-25  -4  -24  -4  -3  -23  0  8  -4
7  -3  6  -3  -2  4  -1  4  -2
4  2  4  2  1  6  -1  -9  0
13  -9  12  -9  -8  9  -6  3  -8
-20  2  -19  2  3  -18  4  5  2
33  -9  31  -9  -9  25  -6  5  -7
-10  1  -10  1  2  -11  4  9  2
:
33  -9  31  -9  -9  25  -6  5  -7
13  -9  12  -9  -8  9  -6  3  -8
7  -3  6  -3  -2  4  -1  4  -2
4  2  4  2  1  6  -1  -9  0
-10  1  -10  1  2  -11  4  9  2
-20  2  -19  2  3  -18  4  5  2
-25  -4  -24  -4  -3  -23  0  8  -4

0  0  3  -5  -4  1  -1  0  1
0  1  -1  2  2  1  2  0  -1
-7  -4  21  -31  -26  1  -14  7  16
-5  -3  22  -33  -27  2  -13  5  15
2  2  -8  12  10  0  6  -2  -7
2  1  -14  22  18  -2  6  -1  -7
-6  -4  9  -13  -11  -1  -11  6  12
-1  0  -6  9  7  -1  0  2  -1
-5  -4  8  -14  -12  -2  -11  6  11
:
-5  -3  22  -33  -27  2  -13  5  15
-7  -4  21  -31  -26  1  -14  7  16
-6  -4  9  -13  -11  -1  -11  6  12
-5  -4  8  -14  -12  -2  -11  6  11
0  0  3  -5  -4  1  -1  0  1
0  1  -1  2  2  1  2  0  -1
-1  0  -6  9  7  -1  0  2  -1
2  2  -8  12  10  0  6  -2  -7
2  1  -14  22  18  -2  6  -1  -7

-8  11  -29  -14
11  -6  -6  0
3  -14  -12  5
:
11  -6  -6  0
3  -14  -12  5
-8  11  -29  -14

-21  4  -6
28  -2  6
23  -1  5
-7  9  -2
-1  17  1
2  -9  -3
:
28  -2  6
23  -1  5
-1  17  1
-7  9  -2
2  -9  -3
-21  4  -6

-2  -9  -5  21
-5  3  25  5
-10  1  4  -28
1  3  -16  15
11  9  7  -1
2  -2  15  19
2  9  6  8
-2  2  -10  -7
-2  -2  -8  -8
:
-5  3  25  5
2  -2  15  19
11  9  7  -1
2  9  6  8
-10  1  4  -28
-2  -9  -5  21
-2  -2  -8  -8
-2  2  -10  -7
1  3  -16  15

-32  -3  -19  3  -14  -10  -5  -14  4  -16  -9  8  -19
-10  26  10  30  -12  -11  -31  -23  16  2  9  16  -19
-13  -5  -11  5  -3  -5  2  -1  -5  -8  -7  0  -11
-7  -4  15  23  8  -1  -6  -5  -10  15  -18  0  1
-23  -3  -15  1  -9  -7  -2  -7  1  -13  -6  5  -15
:
-7  -4  15  23  8  -1  -6  -5  -10  15  -18  0  1
-10  26  10  30  -12  -11  -31  -23  16  2  9  16  -19
-13  -5  -11  5  -3  -5  2  -1  -5  -8  -7  0  -11
-23  -3  -15  1  -9  -7  -2  -7  1  -13  -6  5  -15
-32  -3  -19  3  -14  -10  -5  -14  4  -16  -9  8  -19

-18  1  -23  -21  17  16  -14  -5  -4  3
-3  4  -18  -13  11  5  -15  2  -9  -3
-7  -1  -1  -2  6  6  2  -3  3  0
-37  -11  4  -3  27  29  21  -17  23  1
33  7  7  11  -24  -26  -9  14  -14  -3
:
33  7  7  11  -24  -26  -9  14  -14  -3
-37  -11  4  -3  27  29  21  -17  23  1
-7  -1  -1  -2  6  6  2  -3  3  0
-3  4  -18  -13  11  5  -15  2  -9  -3
-18  1  -23  -21  17  16  -14  -5  -4  3

8  -21  23
-33  -11  37
-14  29  -20
-18  -2  17
22  8  -36
-33  34  -3
-14  -27  2
14  -30  15
31  -20  -4
2  -37  7
-15  -1  19
11  -26  18
:
-33  -11  37
8  -21  23
-15  -1  19
11  -26  18
-18  -2  17
14  -30  15
2  -37  7
-14  -27  2
-33  34  -3
31  -20  -4
-14  29  -20
22  8  -36

11  -21  -3  11  -9  6  26  -12  -2  30  23  31  2  -11  24  -24
30  14  -2  -15  -14  13  -15  28  11  -18  -30  -1  4  16  16  -13
:
30  14  -2  -15  -14  13  -15  28  11  -18  -30  -1  4  16  16  -13
11  -21  -3  11  -9  6  26  -12  -2  30  23  31  2  -11  24  -24
